(in the rows, 128 means zero)
Each row of numbers stands for one node and depends on some of the facts below. Use the named rows to name the rest.

Some nodes and their rows:
pitim: [127 133 148 123 155 102 106 127 156 119 141 132 132 133 129 156  91  96
 131 143 116 143 129 115 119 118 122 188 132 119 147 136 163 117 106 134
 126 143 141 168 146 124 129 113 138 136 136 111 107]
bevasku: [120  79 112 127 118 157 147  98 137 105 148 141 116 116 129 130 113 115
 123 160 119 168 157  98  96 106 115 145 105 117 129 120 112  79 103 125
 122 123 135 193 123 126 124  89  91 160 145 154 123]
dulo: [127 116 148 125 121 159 146 102 159 139 122 163 130 142 130 116 138 115
 130 157 140 169 130 131  97 119 143 118 135 120 126 112 157 114 137 139
  87  74 130 121 141 133 145  92  95 147 132 162 169]
lupegrur: [133 142 129 139 126 128  77 194 157 128 109  58 101 117 168  95 143 190
 149 165 106  80  99 149 222 166 167  99 100 148 108 109 136 165  71 121
  70 147 141 105 163 106  95 142  96 155 119 153  67]
baskis: [118  87 151 127 159 128  94  73  99 146 136 173 112 114 168  55 111 128
 175 144 156  62 150  73 115 166 116 108  69 125 118 117 155  53 163  94
 114  75 136  89 102 112  58 134 146 163 157 111 150]
drete: [125 154  97 116  93 133 133 226 106 108 127 106 122 113 135 106 163 163
 145 111 187  46 105 165 161 133 160  74 162 193 129 157  50 177 114 160
 172 155 114 107 162 114  97 151 115 130 133  93  68]
foro: [130 129 134 121 163 108 104 131 145 124 129 121 134 136 130 146  97 103
 125 143 119 128 127 112 135 128 120 177 120 121 141 138 157 118 113 126
 122 139 133 162 140 124 131 125 130 134 127 119 102]
niza: [128 151 102 115 134 119 132 133 109 130 104 106 126 122 128 119 129 155
 111 116 138  97 108 124 174 156 119 116 108 134 109 144  96 152 138  96
 148 147 118  98 116 113 137 157 143 112 124 150 132]
neskun: [126  99 163 140 146 141 125 103 107 123 171 165 125 124 135 102 129 103
 161 118 133 123 154 105  95 117 118 128 132 119 111 111 148  72 134 142
 133 102 128 109  99 143  79 106 146 147 154  90 142]
skobrul: [138 145 139 122 175  91 115 129 124 142 125 145 139 135 135 138 125 110
 160 110 127 132 113  87 166 125 120 144 122 119 117 121 166 135  84 131
  93 135 116 148 112 107 141 154 180 106 113 109 139]
flegran: [137 134 161 163  87 188 141 176 125 104 162  38  90 105 138  89 208 202
 135 105  87 123 138 179 196 145 166  52 151 124  69  65  86 145  82 121
 130 158 135  27 102 151  62 117 106 138 126 153 126]
kegri: [160 163  77 106 200 138 160  97  56 115  93  61 154 123 114 130 125 159
 120  76 157 131 143 124 176 164 128 114 151 156  80 164  48 131 162  84
 158 141 126  94 122 116 154 168 139  58 122 153 100]
bigokek: [125  82 131 135 108 156 153 114 136  98 164 135 125 118 120 143 123 106
 121 140 118 171 163 117  97  95 118 145 139 116 126 115 111  80 109 137
 138 132 130 171 118 137 118  73  99 154 150 131 120]
tronidrik: [126 123 148 135 167  86  83 104 121 132 132 153 125 124 142  95  82 120
 153 124 142  76 128 109 120 157 109 154 108 129 135 144 160  86 135 102
 143 129 143  98 116 124  80 132 178 131 148  78 118]
trogron: [125  98 143 133  91 182 125 131 116 145 171 163 128 101 128 141 157 116
 137 117 106 119 132 142  61 103 143 103 148 154 155  91 129 107 115 150
 120 108 134 139 113 122 145 124  80 122 119 121 111]
tududros: [138 143 154 131 137 150 193 122 128 113 145 159 141 144 108 115 174 107
 139  95 155 198 138 137 134 100 134  90 187 110  82 119 120 130 124 165
 125 110 107  92 116 148 130  94 155 111 130 118 194]
pluzik: [125 152 100 115 129 125 125 127 112 128  97 108 128 118 124 125 136 156
 115 116 138  97 119 125 169 153 122 108 102 133 118 140 103 149 141  93
 140 150 117 102 116 110 134 153 144 113 114 150 126]

Some facts about the nodes:
{baskis,bevasku,bigokek,burul,dubrem,dulo,fegren,fetutror,firom,fistim,flafon,flegran,flirim,fluvaskim,ganu,griplal,grumas,gruze,keklal,keto,kloni,kluvik,lefo,logrem,muflal,natul,nedom,neskun,pazol,pluver,rorer,sastirel,skadustan,skame,skinil,skoplu,skudagron,tapin,trogron,tududros} θ b
{beklem,boskal,bote,brevirek,bugal,buplisto,dastam,dator,dostis,drafen,drete,drunuk,drutu,duzik,fanal,fidesun,flebe,flema,flenofos,flotrodran,foro,fugri,fupluple,gastodra,gromos,kegri,klizul,klokla,kluplol,kluplubril,laklok,lavus,lupegrur,mogre,nafin,netas,niza,pekas,pezar,pitim,plomo,plosta,pluzik,rafis,rebru,rikur,sakos,seladrin,sevik,siros,skobrul,sofo,stistar,stivetra,tase,tego,tesan,tovor,tratruk,trelem,trobro,tronidrik,trude,truflides,tudus,vetu,vevuk,vobrun,voklem} θ a
Λ klokla <- baskis,plomo
Λ tronidrik <- baskis
Λ logrem <- beklem,gruze,keto,kluplol,vobrun
Λ buplisto <- beklem,neskun,sofo,tego
Λ ganu <- bevasku,bigokek,boskal,flebe,grumas,tratruk
Λ rorer <- bigokek,brevirek,buplisto,firom,flebe,flema,fluvaskim,ganu,gastodra,logrem,mogre,pitim,sakos,skame,skudagron,tapin,tase,tego,tovor,truflides
Λ natul <- burul,drafen,flirim
Λ skame <- burul,dubrem,fegren,keto,klizul,kluplubril,nedom,seladrin,skadustan,skudagron,trobro
Λ brevirek <- dastam,dator,stivetra,trogron,vobrun
Λ netas <- dastam,siros,vetu
Λ trogron <- drafen
Λ voklem <- drafen
Λ lavus <- drafen,fetutror
Λ flotrodran <- drunuk
Λ flegran <- drunuk,lupegrur
Λ rafis <- drutu
Λ grumas <- drutu
Λ tovor <- dubrem,laklok,trude
Λ nedom <- dulo,lavus
Λ kegri <- duzik
Λ tego <- fanal,trobro
Λ flafon <- fidesun
Λ flenofos <- fidesun,fupluple,griplal,pluver
Λ gromos <- flafon,vevuk
Λ truflides <- foro
Λ rebru <- fugri
Λ pekas <- fupluple
Λ trobro <- fupluple,pekas
Λ beklem <- keto,pazol
Λ vetu <- kluvik
Λ siros <- lupegrur
Λ lefo <- mogre
Λ fegren <- mogre
Λ pazol <- mogre,skobrul
Λ tududros <- mogre,skadustan
Λ bigokek <- muflal,tapin
Λ keklal <- muflal
Λ fluvaskim <- nedom,skudagron
Λ skudagron <- rikur
Λ skinil <- sastirel
Λ flirim <- skoplu
Λ trelem <- stistar
Λ flema <- stistar
Λ fistim <- stistar
Λ fanal <- tronidrik
Λ neskun <- tronidrik
Λ drete <- vetu
Λ vobrun <- vevuk

Rows to name:
No name comes twice in this set of rows, the named rows included.
[136 127 159 133 141 145 168 122 153 126 131 166 133 148 123 117 147 103
 140 132 151 203 136 140 107 103 136 114 166 113 107 116 144 123 132 165
  96  82 121 115 138 142 141  81 120 140 127 133 181] | fegren
[125 119 142 119  73 187 136  84 131 177 127 170 132  94 118  93 169 154
 107 127 142 147 125 173  62 129 126  84 148 150 146  99 135 110 144  99
 120  90 142  66 111 109 177 106  78  90 119 175 167] | flirim
[ 74 127  97 118  48 147 155 139 137 137 105 188  95 104 139 111 199 135
 118 154 164  77  84  76 168 121 103  67  28  97 115  84 119 164 115 117
 135 130  72 132  71 102 138 146 126 193 128 195 199] | sastirel
[130 117 163 145 114 151 156 131 101 115 187 149 134 124 109 150 162  96
 144  79 104 165 159 127  93  81 125 123 176 121 112  93 131  97 111 164
 148 131 119 128  85 160 118 116 143 107 126  84 148] | logrem
[134  93 147 139 139 150 133 122 117 135 151 159 124 127 138 149 140  96
 161 119 104 139 135  93 123 100 137 128 122 122 114  87 160  94 101 157
  83 104 116 167  98 121 141 128 119 139 119 121 141] | gruze
[116 166 156 101 162 140 121 151 106 107 135  87 142 147 100 187 143  82
  92 103 110  81 138 119 152 153 132 177 134 114 136 115 130 164 188 107
 223 143 122  64 130 168 125 168 103 144 138 155  91] | trelem
[119 142 150  98 197 114  84 146 139 129 109 108 144 156 127 195 118  76
 126 155 100  71 130  83 167 164 139 211  78 113 147 115 190 153 176 110
 157 113 133 118 149 137 145 185  79 175 136 178  77] | stistar
[132 126 117 127 108 118  81 204 140 138 126 130 121 116 153 130 119 140
 161 155 137  53 101 132 140 127 160 120 128 179 155 133 119 146  82 162
 103 135 140 172 178  91 128 156  94 141 122 104  62] | dastam
[124 132 150 125  62 198 154  97 126 165 155 168 139  96  98  97 197 156
  88  94 142 161 136 191  37 128 125  61 201 142 141  95 119 125 160 106
 163 111 139  31 102 137 164  99  96  76 127 151 171] | natul
[126  96 147 132 150 150 134 117 143 119 156 154 125 131 138 143 123  94
 149 153 115 155 146 104 104  99 135 154 128 115 124 104 153  86 123 148
 109  98 132 171 127 136 127  96  98 160 140 118 129] | firom
[130 123 175 146  98 164 199 143 104  70 212 143 138 123  78 144 178  90
 100  55 120 187 174 175  57  79 123 119 233 109 117 102  76  91 132 174
 243 166 123  76  89 194  83  69 144  97 157  59 151] | rorer
[127 107 158 131 123 168 157 122 141 109 165 154 128 132 114 141 148  93
 127 127 121 172 154 137  78 100 138 134 170 119 123 107 133 101 121 153
 145 116 132 123 121 149 121  88 109 137 142 111 141] | fluvaskim
[134 142  79  94 170 123 138 116  99 135  80 108 135 130 133 130 123 150
 123 129 160  98 113  92 194 160 119 116  86 139 103 152  96 142 139  81
 109 133 110 130 127  96 161 172 131 106 122 180 112] | fugri
[135 139 163 136 146  99 124 134 123 114 166 144 138 130 108 135 113 104
 126  91 126 140 144 143 106 120 113 162 170 122 139 138 141 109 115 135
 176 164 136 109 112 144  96 111 177 107 140  63 119] | buplisto
[131 117 102 159 114  96  87 135  90 164 117 106 131 131 141 161 113 141
 145 113  68  95 107 103 121 113 126 133  86 149 155 119 153 143 125 141
  80 130 123 214 119 120 163 208 139 106  79 114 123] | vevuk

The same nodes again, as new rows of numbers:
Some nodes and their rows:
burul: [ 91 116 129  99 107 121 137 134  93 121 121 137 135 169 164  85 181 143
 118  41 119  43 137 112 155 147  99 145 116 134]
flegran: [ 87 125 145  64 142  96 126 153 123  93 195 157 120 155 162  73 181 144
 158 128 118  94  74 135 109 165 123 147 117 137]
lupegrur: [159 124 106 159 136 127 121 115 149 148 110  94 121 113 136 156  96 114
 117 135 139 161 133 115 132  88 139 138 130 129]
baskis: [ 80  98 122 119 139  78 136 133 122 105 123 139 149 164 162 122 100 151
 107 107 160  90 103  89 111 116  80 165 115 132]
fugri: [151 122 112 153 132 135 117 114 153 147 104  99 129 107 128 152  95 114
 116 142 132 154 139 122 133  91 142 133 135 126]
pluver: [ 20 146 147 103 136 122 113 146  90  91 119 163 130 157 151 131 107 130
 162  76 111  47 124 127  88 142 136 163 118 121]
dostis: [157 146 124 103 137 151 107 139 152 135 170 119  98 105 120 103 169 110
 166 160  86 155 108 164 128 138 182 124 138 133]
brevirek: [157 177 175 176  79 160 219 129  88 123 152 163  73  93  76 172 125 167
 121 103 134 195 202 143 105 166 162  70 135 136]
tovor: [153 162 150 179 138 164 152 127 107 147  63 140 153 137  85 199 124 124
 109 168 167 182 142 114 123 130 128  82  94 108]
trude: [146 134 112 161 138 140 119 112 145 148  91  97 134 116 136 164  97 109
 119 135 140 153 140 120 133  87 151 133 123 121]
lavus: [180 174  90 169 175 142 112 118 111 141 134  84 103 158 178 177 147  71
 174  74 127 131 147 142 159 107 168 128  97 114]
firom: [ 89 154 167 129 132 121 167 148  52  95 128 194 140 185 104 147 156 154
 138  98 151  97 126 116 112 200  75  97  96 117]
logrem: [ 87 145 148 142 125 124 178 146  73  45 147 221 184 181 121 137 128 146
 135 130 155  71 180 171 158 218  73  74 127 101]
tratruk: [168 134 153 121 125 116  73  89  95 166 147  89 103  95  85 137  94  83
 166  79  84 134 154 159 136 129 100  93 166 126]
skoplu: [ 80 106 129 119 143  79 138 126 120 101 123 140 153 165 173 126 103 144
 108 101 168  88 110  96 116 113  84 158 108 125]
fistim: [ 81  95 150  66 142  77 129 144 155 101 160 148 155 145 170  78 149 157
 113 173 157 114  62 116 108 125 106 151 109 130]
fluvaskim: [ 97 162 171 133 137 126 173 148  45 102 119 191 146 196 111 152 178 151
 136  94 160  99 126 113 121 200  79  92  82 115]

Rows to name:
No name comes twice in this set of rows, the named rows included.
[ 85 121 166 124 135  92 157 131  89 106 104 171 169 169 123 146 119 158
 101 128 183 114 111  95 110 149  60 114  99 117] | tapin
[169 158 167 141 125 143 108 106  75 158 125 123 112 114  56 162 119 101
 158 108 104 155 156 151 130 162 101  67 141 120] | flebe
[168  90  27 191 128 143 121 125 180  84 124 135 176 124 115 136  54 108
 114 195 126 117 188 164 188 132 103 130 192 120] | beklem
[ 86  90  96 130 144  79 131 130 131  73 131 152 187 170 177 120  83 132
 112 128 164  65 135 125 152 129  66 151 134 116] | pazol
[ 74 102 165 123  84  64 220 122 125  87 169 155 104 111 182 116  80 204
  72  72 179 126 159  98  88 108 111 152 135 146] | trogron
[148 115  95 164 125 139 126 111 169 105 118 122 165 105 144 145  67 106
 114 166 140 133 186 169 171 107 139 114 163 111] | kluplol
[ 86  78 110 118 107 103 142 124 140  87 108 153 197 158 177  88 117 148
  77 116 157  48 157 130 181 130  76 138 137 119] | keto
[ 97 105 173 115  80 141 176 131  87 142  41 168 195 169 113 100 199 181
  42 103 179  81 139  81 165 157  61  95  88 123] | skame

Now the same nodes, written a new way:
Some rows with their names:
drunuk: [122  95 153 130  50 107 158 115 123  86 111  99 143 123 189 149 144 162
 183 125 200 126 191 163 169 111  90]
foro: [119  85 179 108  67 130 139 125 126  94 117  90 109 106 138 134 128 162
 167 138 164 156 158 157 121 122 120]
pezar: [124  86 184 123  50 123 132 132 113  93 133 108 119 103 142 130 144 162
 148 141 172 163 158 176 149 100 102]
stivetra: [119  83 177 112  79 129 164 141 148  87 118 113 121 114 150 143 129 171
 186 139 156 152 138 170 119 108 104]
skinil: [112  90 179 129  54 139 111 100 144 101 112 155  96  88 120 142 117 136
  85 141 167 177 169 183 173  88 126]
tesan: [123  86 182 122  46 124 131 130 118  89 133 110 120  98 141 133 140 160
 151 142 170 167 162 176 150  99 106]
tapin: [125  79 175  99  74 149 120  95 158 104  98 144  94 106 146 155 107 147
 124 140 169 151 169 149 117 140 141]
kluvik: [118  81 137 123  65 168 129 120 169  87 113 172 125 110 147 169 115 143
 156 162 180 178 161 174 149  95 130]
tududros: [123 103 177  96  74 161 120 137 143  92 115 179 123  58  95 129 107 111
  98 126 172 160 166 148 142 124 134]
skadustan: [114  75 168  97  68 160  84 139 152 101  98 166 113  77 117 145 107 120
 126 129 183 154 168 156 140 157 115]
tudus: [123  89 183 119  49 122 128 133 115  93 138 109 122 101 140 132 141 159
 148 143 172 165 161 179 151  98 105]
drete: [127  99 145 128  59 154 168 144 132  80 146 132 149 108 131 146 135 161
 176 160 162 182 147 174 141  73 134]
fluvaskim: [132  90 161 103  79 144 128 117 162 114  99 151 103  76 101 140 102 135
 108 130 164 148 154 142 136 132 137]
griplal: [155  69 169 116  55 152 112 129 158 120  96 137 115  90 171 149 104 111
  96 160 171 161 182 166 146 120  86]
rebru: [115  91 185 130  43 125 130 124 109  94 135 107 115  96 116 131 144 160
 132 139 162 172 158 184 159  84 110]
rorer: [156 123 175  96  97 151 180 104 154 112 121 155 108  57  82 118  99 127
  74 130 142 159 153 130 126  97 177]
dubrem: [108  67 158 106  68 156  91 120 156 112  80 138 102  82 109 157  98 132
 123 127 167 152 167 157 135 144 123]

Which node is each row?
No name comes twice in this set of rows, the named rows included.
[161  74 188 102  79 130  75 144 155 118 100 157  81 115 130 160 126 123
 142 144 199 172 183 145 151 107 137] | baskis
[122  78 204 114  68 127 153 142 142  88 101 106 120 108 174 140 127 153
 169 138 153 154 161 181 121 112  75] | vevuk
[130  92 182 105  74 133 150 126 125  94 121  96 115 100 124 128 127 162
 157 131 158 150 152 150 114 118 132] | truflides
[137  95 178 106  71 145 135  83 152 106 117 146  99  99 138 147 111 148
 111 137 159 153 162 146 126 123 149] | bigokek
[139  96 177  94  70 118 151 123 129  81 124  88 112  86 138 103 127 157
 163 152 180 143 156 156 110 126 138] | flema
[116  89 208  98  65 132 113 156 117  72 122 131 133  89 133 131 138 134
 169 126 177 161 166 161 128 131 102] | skobrul
[120  80 169 105  62 134 120 136 119 100 120  99 121  94 118 134 128 160
 163 131 163 144 148 152 121 140 111] | rikur
[134  95 176 113  70 141 140  88 149 107 120 151 101  92 137 142 113 144
  90 139 163 166 168 153 140 108 149] | keklal
[131 110 141 126  70 147 197 140 136  83 146 133 151 103 134 145 137 166
 175 149 156 163 150 161 144  71 135] | netas
[162  91 192  96  90 135 105 145 153 117 105 164  94  94 115 151 115 117
 123 139 184 166 176 138 143 102 144] | neskun
[115  92 145 128  52 118 165 125 136  83 117 108 148 124 180 154 145 167
 196 135 193 139 177 165 159 107 101] | lupegrur

